Here is a tiny trained network, its code and every weight. The questions are about switching its units off for an input and a class, where a switched-off unit gives its printed mean instead of its output.

import numpy as np


def w(rows, s, z=0):
    codes = np.array(rows[::2]) - 128.0
    scale = np.full(codes.shape[1], s)
    scale[-1] = z or s
    return codes * scale


def f(y):
    return np.maximum(y, 0)


def log_softmax(a):
    a = a - a.max(-1, keepdims=True)
    return a - np.log(np.exp(a).sum(-1, keepdims=True))


def net(x, mask):
    res = np.array(x, float).reshape(1, 8) / 4 @ E
    y = f(res @ A[0][:, :-1].T + A[0][:, -1])
    res = res + np.where(mask, y, B[0][:, -1]) @ B[0][:, :-1]
    return log_softmax(res[-1] @ U[:, :-1].T + U[:, -1])


A, B = {}, {}
E = w([
[122,125,133,132],'x0',
[115,252,31,250],'x1',
[180,137,97,110],'x2',
[130,131,129,129],'x3',
[127,121,128,129],'x4',
[110,254,208,88],'x5',
[132,131,127,126],'x6',
[123,126,125,126],'x7',
],0.0071)
A[0] = w([
[64,124,165,153,152],'n1',
[248,170,136,100,153],'n2',
[94,182,87,139,87],'n3',
[91,212,190,87,132],'n4',
[102,157,149,114,223],'n5',
[116,110,64,96,246],'n6',
[194,91,205,41,113],'n7',
[100,206,172,59,87],'n8',
[187,255,84,203,101],'n9',
[128,66,185,32,75],'n10',
[86,24,33,160,113],'n11',
[154,90,170,44,95],'n12',
],0.0096,0.011)
B[0] = w([
[134,152,131,69,163],'n1',
[119,64,150,63,164],'n2',
[148,162,132,226,149],'n3',
[200,38,177,98,187],'n4',
[101,110,164,41,224],'n5',
[76,141,174,2,244],'n6',
[91,213,45,228,204],'n7',
[181,55,233,207,162],'n8',
[80,123,98,194,202],'n9',
[107,191,93,246,193],'n10',
[209,26,166,134,187],'n11',
[65,215,116,235,181],'n12',
],0.0066,0.011)
U = w([
[111,173,61,254,1],'0',
[111,130,103,90,227],'1',
[122,134,108,85,199],'2',
[137,134,109,87,204],'3',
[143,143,105,96,173],'4',
[252,97,163,158,29],'5',
[120,149,102,89,97],'6',
],0.01,0.0044)

Each question gives the input, the list of numbers given to net, and the class t.
The units are the neurons (one row each of A and B). Each row of codes is followed by its name. A weight is (code - 128) times the scale printed after its matrix; where a second scale follows, it is the last column's (A, B and U).
mask holds one flag per neuron, in row order. A switched-off neuron (its flag False) gives its mean, the last column of its row in B, instead of its output. The means were averaged over made-up inputs and are rounded, as every weight is.
A unit's drop is (log p(t) with every unit on - log p(t) with that unit switched off) / (log p(t) with every unit on - log p(t) with every unit switched off).
The circuit of an input: a set's keep is (log p(t) with only the set's units on - log p(t) with every unit switched off) / (log p(t) with every unit on - log p(t) with every unit switched off). Starting from all 12 units, units are removed one at a time, each time the one whose removal leaves the highest keep (on an exact tie, the one counted first), for as long as the keep stays at least 0.8.
units of the circuit, in order: the units of the circuit, biggest drop first
k most important neurons: the k neurons with the biggest drops, biggest first
drop of u: that unit's drop, to one decimal
input [2,5,-7,1,-4,7,5,-4], class 5: units of the circuit, in order -> n4; n8
input [-2,1,2,-7,0,8,6,6], class 5: units of the circuit, in order -> n8; n4
input [4,-6,7,1,2,-5,0,0], class 0: 3 most important neurons -> n7; n10; n12
input [3,0,6,-2,-1,7,-5,-6], class 5: 3 most important neurons -> n8; n4; n6
input [-4,3,-6,2,0,-6,1,-5], class 5: 2 most important neurons -> n11; n7
input [3,3,-6,-5,-6,-7,1,2], class 5: units of the circuit, in order -> n11
input [-7,7,8,-4,-6,8,-1,7], class 5: 2 most important neurons -> n4; n8
input [2,-6,2,-5,-5,3,-1,-3], class 0: units of the circuit, in order -> n7; n10
input [-6,-8,0,-8,2,-8,6,-3], class 0: units of the circuit, in order -> n10; n7
input [7,-8,-5,-3,0,-2,7,8], class 0: units of the circuit, in order -> n10; n7
input [8,6,3,-8,-6,-8,-7,8], class 3: units of the circuit, in order -> n6; n7
input [0,7,2,-4,3,-8,-3,-8], class 5: 2 most important neurons -> n11; n7
input [-7,-7,-1,3,-7,-5,0,1], class 0: drop of n10 -> 0.3
input [-5,-6,4,0,2,5,4,-4], class 0: drop of n6 -> 0.1
input [3,-7,-1,-3,-2,1,-1,-5], class 0: drop of n7 -> 0.3
input [1,2,-7,4,6,-7,3,-1], class 5: units of the circuit, in order -> n11
